Group, then class
-6  -28  -20  6  8  13  6  -8  13  -5  6  1  -1  5  5  25  7  -6  1  -1  -21  8  -23  -9  3  4  -8  -31 | Tasik:Bub
-24  -19  -14  4  -2  23  37  -5  3  -6  3  -15  5  11  -5  48  -11  -7  6  -12  -19  22  -10  -52  5  -16  -3  -10 | lide:Rada
12  -38  -23  1  -1  -2  -32  -45  -5  13  4  -7  -14  -17  35  -37  8  0  -11  7  -12  -20  -51  6  3  -10  7  -19 | lide:Rada
11  -50  -31  1  -2  -2  -27  -53  -4  7  12  -16  -8  -16  37  -33  17  -6  -7  4  -10  -15  -66  -4  5  -14  10  -32 | lide:Rada
-12  -26  -24  4  -1  10  12  -19  9  0  11  0  -1  9  23  16  -4  -5  1  -17  -29  -2  -39  -29  12  -8  5  -22 | Relov:Rabo
-5  -30  -20  8  -3  12  12  -6  12  -9  7  2  7  7  4  22  4  -5  -2  -9  -21  10  -21  -20  2  3  1  -19 | Tasik:Bub
-5  -2  -36  12  -4  15  28  -24  4  -2  17  -19  4  10  25  34  -9  -3  -2  -15  -26  -3  -40  -41  13  -9  9  -32 | Relov:Dez
-4  -38  -38  -2  -1  19  13  -40  5  4  13  -24  -8  -3  34  18  4  -4  -6  -3  -29  -1  -47  -45  9  -19  9  -54 | lide:Rada
-28  -38  -12  6  -10  19  28  -13  2  -3  -5  -4  2  12  -4  27  -14  -5  -4  -20  -22  14  -22  -45  10  -22  7  -1 | lide:nife
1  -14  -34  4  3  11  15  -22  13  0  14  -7  2  8  32  16  1  -2  -6  -13  -31  -3  -43  -25  14  -1  10  -35 | Relov:Dez
-6  -11  -14  4  -5  12  18  -12  5  5  7  -8  -2  5  6  16  -4  -2  0  -14  -17  4  -19  -15  6  -5  1  -12 | Relov:Rabo
-9  -20  -14  9  -3  11  14  -1  3  0  -2  5  3  7  2  16  3  -2  1  -13  -21  6  -9  -9  5  7  -1  -12 | Tasik:Bub
1  -4  -12  1  2  -2  -4  -11  -2  0  0  4  -1  1  15  -3  -3  4  2  -4  -5  -5  -16  0  5  1  4  -6 | Relov:Dez
-12  -14  -19  -1  -2  7  15  -14  -3  0  11  -12  -2  3  5  13  -15  -6  1  -8  -3  4  -16  -25  2  -20  2  -5 | lide:nife
-10  -14  -26  9  -2  11  13  -8  11  -4  1  11  6  8  14  20  1  -7  -2  -12  -24  5  -29  -22  3  5  4  -29 | Tasik:Rir
-7  -43  -38  3  -6  25  5  -34  -1  -5  17  -25  -2  -3  20  27  2  -13  -5  -2  -22  2  -43  -48  5  -24  4  -44 | lide:Rada
-8  -14  -33  9  7  17  24  -19  8  -4  17  -13  2  9  19  41  -3  -9  1  -8  -29  5  -28  -41  11  -8  7  -36 | Relov:Dez
-9  -31  -30  11  2  21  24  -12  13  -5  3  4  6  9  21  27  0  -9  4  -18  -28  6  -38  -29  8  1  7  -38 | Tasik:Bub
5  14  -21  0  0  12  -4  -3  -6  2  10  -15  -5  -4  19  24  -7  -4  5  6  -10  -2  -4  -21  0  3  6  -34 | Relov:Dez
2  -29  -26  3  3  4  1  -20  8  -2  3  2  -2  -1  34  -4  10  -6  -3  -5  -28  -5  -33  -1  2  8  10  -41 | Tasik:Rir
15  -5  -51  9  2  14  1  -32  4  1  24  -18  -5  -8  36  13  2  -4  -8  5  -22  -10  -54  -25  13  -2  9  -50 | Relov:Dez
-2  -17  -25  6  0  21  21  -4  12  -13  7  -8  7  9  2  29  13  -6  -2  -9  -29  6  -26  -24  5  8  3  -35 | Tasik:Bub
-11  -33  -27  2  -1  19  23  -5  11  -7  -1  3  6  10  15  27  1  -11  1  -19  -35  8  -21  -18  5  6  8  -35 | Tasik:Rir
-17  -18  -11  6  -3  22  30  -1  0  -6  7  -12  7  1  -7  39  -11  -8  7  -12  -13  16  -10  -44  3  -19  1  -12 | lide:Rada
1  -19  -8  4  -3  7  -7  -12  -5  1  4  -6  -1  -3  5  0  0  -3  0  10  8  1  -20  -7  -4  -4  6  -15 | lide:Rada
-19  -23  -4  6  -5  8  8  -6  -2  -5  -4  0  1  2  0  6  -3  -2  3  -2  -4  3  -11  -23  0  -17  4  1 | lide:nife
-37  2  -11  2  3  32  64  36  8  -14  -3  -3  5  25  -8  84  -17  -2  20  -52  -46  30  26  -55  5  -1  5  -18 | Tasik:Rir
-5  -22  -50  7  1  18  22  -24  8  4  21  -16  2  6  34  27  -2  -7  -3  -16  -32  3  -50  -40  15  -7  10  -48 | Relov:Dez
-30  -80  -18  -4  -16  11  17  -31  2  -5  -34  11  5  9  8  -10  -7  6  4  -36  -35  -3  -43  -13  16  -13  11  10 | lide:Rada
